Below is a small trained network, with its code and all its weights. Each question gives an input and a target symbol and asks what happens when units are switched off, that is, made to give their printed mean instead of their output.

import numpy as np


def w(rows, s, z=0):
    codes = np.array(rows[::2]) - 128.0
    scale = np.full(codes.shape[1], s)
    scale[-1] = z or s
    return codes * scale


def f(y):
    return y / 2 * (1 + np.tanh(0.7978845608 * (y + 0.044715 * y**3)))


def softmax(a):
    e = np.exp(a - a.max(-1, keepdims=True))
    return e / e.sum(-1, keepdims=True)


def log_softmax(a):
    a = a - a.max(-1, keepdims=True)
    return a - np.log(np.exp(a).sum(-1, keepdims=True))


def net(x, mask):
    ids = ['αβγδεθλπσψ'.index(c) for c in x.split()]
    T = len(ids)
    res = E[ids] + P[:T]
    r = res
    for j in range(2):
        rows = slice(3 * j, 3 * j + 3)
        q, k, v = (r @ M[0][rows].T for M in (Q, K, V))
        z = softmax(np.where(np.tri(T) > 0, q @ k.T / 3**0.5, -1e9)) @ v
        o = O[0][rows]
        res = res + np.where(mask[j], z, o[:, -1]) @ o[:, :-1]
    y = f(res @ A[0][:, :-1].T + A[0][:, -1])
    res = res + np.where(mask[2:18], y, B[0][:, -1]) @ B[0][:, :-1]
    return log_softmax(res[-1] @ U[:, :-1].T + U[:, -1])


Q, K, V, O, A, B = {}, {}, {}, {}, {}, {}
E = w([
[194,73,168,145,158,174,178,106,168,88],'α',
[226,110,162,173,95,148,103,171,79,157],'β',
[131,132,81,91,122,134,250,130,138,208],'γ',
[173,133,99,83,120,115,96,108,97,175],'δ',
[151,136,144,115,140,133,117,69,168,59],'ε',
[140,122,77,129,132,116,61,85,184,103],'θ',
[128,103,143,62,65,132,108,67,185,116],'λ',
[92,79,198,68,81,88,85,112,120,177],'π',
[171,189,132,151,136,108,39,116,74,89],'σ',
[123,154,184,28,176,134,166,37,86,81],'ψ',
],0.02)
P = w([
[177,65,155,228,96,2,138,71,79,130],'0',
[197,210,155,51,141,76,111,174,150,143],'1',
[146,93,110,122,94,93,144,112,57,129],'2',
[171,216,167,69,154,133,91,140,167,197],'3',
[102,116,103,111,97,147,115,111,81,118],'4',
[131,222,199,174,158,153,91,71,166,249],'5',
[88,127,105,119,107,158,104,112,96,106],'6',
],0.016)
Q[0] = w([
[185,255,187,167,131,149,148,27,142,194],'h1',
[150,169,104,58,133,115,137,183,114,78],'h1',
[153,111,177,62,137,93,86,61,138,155],'h1',
[109,92,119,176,108,230,120,160,143,146],'h2',
[72,7,124,176,139,107,153,128,34,96],'h2',
[116,85,80,47,125,113,127,248,114,37],'h2',
],0.011)
K[0] = w([
[67,147,122,83,125,196,86,111,124,153],'h1',
[127,112,107,91,118,26,122,109,125,116],'h1',
[109,129,150,107,121,148,97,108,85,83],'h1',
[136,88,121,147,106,176,143,178,131,140],'h2',
[225,108,147,148,142,138,151,111,163,162],'h2',
[185,79,117,152,107,6,171,104,115,114],'h2',
],0.013)
V[0] = w([
[77,168,38,119,128,43,120,121,94,127],'h1',
[105,118,162,117,7,125,131,126,192,150],'h1',
[161,125,157,92,97,107,79,72,136,121],'h1',
[137,130,117,125,76,166,171,79,214,101],'h2',
[120,175,174,158,158,95,101,125,126,35],'h2',
[157,151,34,182,126,163,98,147,155,135],'h2',
],0.012)
O[0] = w([
[112,133,131,94,150,126,89,41,137,124,117],'h1',
[99,72,145,70,176,110,83,181,137,107,126],'h1',
[163,81,139,176,114,94,81,102,117,187,255],'h1',
[164,137,61,58,59,123,68,122,207,62,113],'h2',
[132,117,88,142,118,208,109,132,156,192,89],'h2',
[248,151,49,105,188,139,135,95,103,126,21],'h2',
],0.013,0.0086)
A[0] = w([
[100,76,108,127,117,207,127,104,167,71,157],'n1',
[131,102,173,125,103,94,133,60,114,94,200],'n2',
[193,79,172,118,84,127,117,120,113,117,90],'n3',
[138,122,111,119,181,200,159,115,108,157,24],'n4',
[160,171,120,60,88,170,130,145,120,163,209],'n5',
[73,98,149,131,101,147,105,124,103,140,178],'n6',
[54,84,123,130,133,110,115,103,105,131,79],'n7',
[138,83,127,131,116,144,89,95,92,53,102],'n8',
[166,143,113,92,214,97,91,164,138,156,81],'n9',
[79,159,104,57,182,158,169,116,153,133,55],'n10',
[107,107,61,138,121,173,173,140,128,85,2],'n11',
[116,253,166,87,161,126,142,133,135,48,117],'n12',
[133,149,136,87,146,183,102,128,167,191,53],'n13',
[125,168,201,144,101,196,163,188,119,111,118],'n14',
[99,63,99,153,118,146,135,76,69,130,231],'n15',
[137,166,119,134,172,199,100,181,85,153,77],'n16',
],0.013,0.0058)
B[0] = w([
[153,159,140,76,139,104,77,149,30,151,140],'n1',
[103,120,112,136,130,138,190,160,141,164,253],'n2',
[84,213,96,143,184,156,116,99,145,121,214],'n3',
[164,109,157,187,141,65,137,169,152,100,157],'n4',
[58,59,36,179,184,159,127,172,133,136,165],'n5',
[213,91,89,164,113,126,135,101,172,138,228],'n6',
[150,144,107,120,170,180,99,105,85,49,197],'n7',
[124,97,125,167,77,131,194,169,105,155,155],'n8',
[157,107,154,107,116,129,203,122,236,60,161],'n9',
[191,170,181,72,93,142,69,40,111,95,162],'n10',
[165,172,254,86,130,76,108,19,115,114,131],'n11',
[110,149,131,227,151,103,108,122,105,134,183],'n12',
[51,141,166,151,118,237,118,71,132,72,176],'n13',
[112,111,80,58,89,82,87,70,109,114,188],'n14',
[124,160,130,87,84,107,109,236,147,65,227],'n15',
[153,121,183,64,87,154,137,103,111,86,160],'n16',
],0.0092,0.018)
U = w([
[122,93,55,210,109,144,220,246,143,120,201],'α',
[204,144,116,18,78,147,151,151,115,92,254],'β',
[134,217,130,89,129,76,45,63,99,1,109],'γ',
[162,164,147,115,159,126,187,122,163,231,167],'δ',
[54,181,126,139,168,171,106,156,139,137,84],'ε',
[183,131,70,150,162,155,181,88,152,90,61],'θ',
[92,147,175,91,114,106,116,191,226,112,47],'λ',
[139,53,142,141,170,91,113,114,124,120,108],'π',
[136,125,195,137,122,161,147,148,143,85,71],'σ',
[104,132,140,148,70,118,151,82,144,140,46],'ψ',
],0.0065,0.0069)

Each question gives the input, a string of symbols that net reads in full, and the target symbol t.
The units are the heads (3 rows each of Q, K, V and O) and the neurons (one row each of A and B). Each row of codes is followed by its name. A weight is (code - 128) times the scale printed after its matrix; where a second scale follows, it is the last column's (O, A, B and U).
mask holds one flag per unit, heads first, then neurons. A switched-off unit (its flag False) gives its mean, the last column of its rows in O or B, instead of its output. The means were averaged over made-up inputs and are rounded, as every weight is.
A unit's drop is (log p(t) with every unit on - log p(t) with that unit switched off) / (log p(t) with every unit on - log p(t) with every unit switched off).
The circuit of an input: a set's keep is (log p(t) with only the set's units on - log p(t) with every unit switched off) / (log p(t) with every unit on - log p(t) with every unit switched off). Starting from the 12 units with the biggest drops (on a tie, the unit counted first), units are removed one at a time, each time the one whose removal leaves the highest keep (on an exact tie, the one counted first), for as long as the keep stays at least 0.8.
units of the circuit, in order: the units of the circuit, biggest drop first
top k neurons: the k neurons with the biggest drops, biggest first
which heads matter: for each layer, one digit per head in row order, 1 if its drop is at least 0.15 and else 0, layers parted by /
input β γ δ α, target δ: which heads matter -> 01
input θ ψ γ δ, target ψ: top neuron -> [n6]
input γ γ γ α α δ, target δ: which heads matter -> 01
input γ δ β γ σ α, target σ: units of the circuit, in order -> [h2; n13; n16; n4]
input α ψ γ θ γ β, target θ: which heads matter -> 01
input γ γ π ε γ γ θ, target α: top 3 neurons -> [n8; n2; n10]
input β ε ψ ψ α γ β, target β: units of the circuit, in order -> [h1; n12; n14]
input ψ α λ, target α: which heads matter -> 10
input α σ γ λ, target σ: units of the circuit, in order -> [h2; n13; h1; n9]
input ψ α λ γ γ ε, target ε: top 2 neurons -> [n13; n6]
input δ ψ δ β γ ψ β, target β: top 2 neurons -> [n16; n12]
input ψ ψ δ ψ γ σ θ, target α: which heads matter -> 10
input ε α γ γ ε, target β: top 4 neurons -> [n1; n12; n5; n4]
input α γ ψ γ ψ, target β: top 4 neurons -> [n7; n5; n12; n15]
input γ ψ λ δ γ β, target δ: which heads matter -> 01
input γ π σ ψ α α, target ψ: units of the circuit, in order -> [h2; n14; h1]
input ε ψ α α, target ψ: units of the circuit, in order -> [h2; h1; n14]
input γ β γ α λ γ, target λ: units of the circuit, in order -> [h1; h2]
input α γ α, target β: units of the circuit, in order -> [h2; n1]
input β γ β α, target γ: top 2 neurons -> [n14; n2]
input γ γ ε, target α: top 2 neurons -> [n8; n2]
input β δ ψ, target α: which heads matter -> 00
input α π α ε δ α, target ε: top 2 neurons -> [n13; n6]
input δ γ γ θ θ α, target θ: units of the circuit, in order -> [h2]
input γ γ γ ε λ π, target π: top 3 neurons -> [n6; n7; n15]
input γ β γ γ, target γ: top 2 neurons -> [n10; n12]
input ε α α γ α γ ψ, target α: which heads matter -> 10
